Below is a small trained network, with its code and all its weights. Each question gives an input and a target symbol and asks what happens when units are switched off, that is, made to give their printed mean instead of their output.

import numpy as np


def w(rows, s, z=0):
    codes = np.array(rows[::2]) - 128.0
    scale = np.full(codes.shape[1], s)
    scale[-1] = z or s
    return codes * scale


def f(y):
    return np.maximum(y, 0)


def softmax(a):
    e = np.exp(a - a.max(-1, keepdims=True))
    return e / e.sum(-1, keepdims=True)


def log_softmax(a):
    a = a - a.max(-1, keepdims=True)
    return a - np.log(np.exp(a).sum(-1, keepdims=True))


def net(x, mask):
    ids = ['αγδεζηθμξπτψ'.index(c) for c in x.split()]
    T = len(ids)
    res = E[ids] + P[:T]
    u = 0
    for l in range(2):
        r = res
        for j in range(2):
            rows = slice(2 * j, 2 * j + 2)
            q, k, v = (r @ M[l][rows].T for M in (Q, K, V))
            z = softmax(np.where(np.tri(T) > 0, q @ k.T / 2**0.5, -1e9)) @ v
            o = O[l][rows]
            res = res + np.where(mask[u + j], z, o[:, -1]) @ o[:, :-1]
        u += 2
        y = f(res @ A[l][:, :-1].T + A[l][:, -1])
        res = res + np.where(mask[u : u + 4], y, B[l][:, -1]) @ B[l][:, :-1]
        u += 4
    return log_softmax(res[-1] @ U[:, :-1].T + U[:, -1])


Q, K, V, O, A, B = {}, {}, {}, {}, {}, {}
E = w([
[139,154,59,172,106],'α',
[156,123,189,170,143],'γ',
[123,116,93,68,180],'δ',
[163,120,148,41,125],'ε',
[62,131,34,148,158],'ζ',
[106,251,89,139,95],'η',
[145,142,107,24,140],'θ',
[126,224,144,101,134],'μ',
[28,123,111,153,154],'ξ',
[184,84,160,96,117],'π',
[34,118,172,140,155],'τ',
[212,118,150,172,118],'ψ',
],0.017)
P = w([
[221,82,39,147,148],'0',
[82,205,159,95,73],'1',
[105,198,176,92,83],'2',
[101,205,171,100,78],'3',
[104,200,182,100,88],'4',
[111,215,191,100,91],'5',
[108,202,179,100,101],'6',
[106,204,178,94,101],'7',
[113,209,176,102,95],'8',
[109,210,180,112,98],'9',
[128,218,180,113,112],'10',
[120,237,183,111,112],'11',
[144,254,188,124,119],'12',
[135,240,173,126,113],'13',
],0.0055)
Q[0] = w([
[148,177,173,207,101],'L0H1',
[68,112,160,129,151],'L0H1',
[157,222,139,146,192],'L0H2',
[107,251,166,91,171],'L0H2',
],0.021)
K[0] = w([
[146,180,136,103,247],'L0H1',
[177,79,58,137,141],'L0H1',
[195,37,118,142,221],'L0H2',
[244,133,54,130,255],'L0H2',
],0.016)
V[0] = w([
[121,144,147,113,207],'L0H1',
[141,177,137,141,169],'L0H1',
[140,182,176,185,246],'L0H2',
[141,161,104,85,91],'L0H2',
],0.012)
O[0] = w([
[58,25,120,51,106,123],'L0H1',
[87,97,86,82,73,253],'L0H1',
[30,2,89,70,44,66],'L0H2',
[143,197,92,114,148,244],'L0H2',
],0.0064,0.0022)
A[0] = w([
[206,77,246,32,121,2],'L0N1',
[188,113,49,84,127,252],'L0N2',
[4,144,133,135,164,135],'L0N3',
[112,192,254,152,24,56],'L0N4',
],0.0097,0.0027)
B[0] = w([
[247,230,230,251,186,161],'L0N1',
[183,188,174,125,46,254],'L0N2',
[196,184,209,193,200,220],'L0N3',
[65,7,73,75,3,192],'L0N4',
],0.0069,0.0055)
Q[1] = w([
[140,71,58,158,145],'L1H1',
[132,190,170,134,83],'L1H1',
[184,123,156,169,109],'L1H2',
[165,1,54,153,160],'L1H2',
],0.024)
K[1] = w([
[125,198,204,161,122],'L1H1',
[110,37,63,119,179],'L1H1',
[178,109,121,173,107],'L1H2',
[3,116,247,147,106],'L1H2',
],0.023)
V[1] = w([
[175,167,178,66,99],'L1H1',
[119,194,249,144,101],'L1H1',
[98,125,192,78,143],'L1H2',
[50,195,120,116,135],'L1H2',
],0.011)
O[1] = w([
[162,121,129,4,65,175],'L1H1',
[72,96,230,135,43,146],'L1H1',
[145,155,241,107,253,1],'L1H2',
[16,196,95,86,141,100],'L1H2',
],0.0056,0.0098)
A[1] = w([
[67,187,106,89,147,16],'L1N1',
[149,2,134,103,163,188],'L1N2',
[151,142,151,80,163,159],'L1N3',
[121,209,178,145,59,5],'L1N4',
],0.014,0.002)
B[1] = w([
[83,142,200,118,34,157],'L1N1',
[60,157,191,80,104,134],'L1N2',
[78,132,200,160,138,147],'L1N3',
[114,66,27,124,246,248],'L1N4',
],0.011,0.015)
U = w([
[137,106,43,171,107,138],'α',
[88,45,145,190,116,130],'γ',
[186,213,130,65,131,235],'δ',
[162,83,120,158,189,38],'ε',
[140,218,88,240,93,217],'ζ',
[53,116,86,91,117,2],'η',
[134,138,101,106,215,21],'θ',
[119,121,118,87,108,162],'μ',
[109,176,116,254,136,123],'ξ',
[183,52,134,189,112,96],'π',
[51,69,143,225,166,100],'τ',
[165,37,142,199,49,129],'ψ',
],0.007,0.0061)

Each question gives the input, a string of symbols that net reads in full, and the target symbol t.
The units are the heads (2 rows each of Q, K, V and O) and the neurons (one row each of A and B). Each row of codes is followed by its name. A weight is (code - 128) times the scale printed after its matrix; where a second scale follows, it is the last column's (O, A, B and U).
mask holds one flag per unit, layer by layer, with each layer's heads first. A switched-off unit (its flag False) gives its mean, the last column of its rows in O or B, instead of its output. The means were averaged over made-up inputs and are rounded, as every weight is.
A unit's drop is (log p(t) with every unit on - log p(t) with that unit switched off) / (log p(t) with every unit on - log p(t) with every unit switched off).
The circuit of an input: a set's keep is (log p(t) with only the set's units on - log p(t) with every unit switched off) / (log p(t) with every unit on - log p(t) with every unit switched off). Starting from all 12 units, units are removed one at a time, each time the one whose removal leaves the highest keep (on an exact tie, the one counted first), for as long as the keep stays at least 0.8.
circuit, biggest first: the units of the circuit, biggest drop first
unit that matters most: the unit with the biggest drop
k most important neurons: the k neurons with the biggest drops, biggest first
k most important neurons of layer l: the k neurons of layer l with the biggest drops, biggest first
heads that matter: for each layer, one digit per head in row order, 1 if its drop is at least 0.15 and else 0, layers parted by /
drop of u: that unit's drop, to one decimal
input θ η δ ξ δ α δ ε ε, target θ: circuit, biggest first : (L1N4; L0N1; L0H2)
input ε τ δ, target δ: circuit, biggest first : (L1N4; L1H2)
input ψ δ α ζ η α α α γ α ψ δ γ, target ψ: unit that matters most : L0N1
input ε τ α ε, target ε: circuit, biggest first : (L1N4; L0N1; L1H2)
input α δ ψ α α η α π α α δ τ α μ, target α: circuit, biggest first : (L1N4; L0N4)
input γ τ α α η ψ ζ α η ζ α ζ θ ψ, target ψ: 4 most important neurons : (L0N1; L1N4; L0N4; L0N3)
input α ξ ψ α α α α τ ζ ζ μ, target α: circuit, biggest first : (L1H2; L1N4)
input δ δ μ τ δ α δ δ α α α δ, target δ: heads that matter : 00 / 10
input η α ζ α ψ ζ μ α δ η, target η: heads that matter : 00 / 01
input γ ζ ψ α η ψ, target ψ: 3 most important neurons of layer 0 : (L0N4; L0N1; L0N3)
input ζ α α η η δ δ α δ α α ξ α ζ, target ζ: 2 most important neurons : (L1N4; L0N3)
input η μ δ ε, target θ: 3 most important neurons : (L0N1; L1N4; L0N2)
input α δ α α ζ, target ζ: 2 most important neurons : (L0N1; L1N4)
input ε α ψ θ, target θ: 2 most important neurons of layer 0 : (L0N4; L0N2)
input α ψ η, target α: most important neuron of layer 1 : (L1N4)
input θ μ ψ ξ π α δ π θ, target θ: drop of L1H2 : 0.1
input α δ μ μ α α α ψ α α δ δ η, target α: drop of L1N4 : 0.3
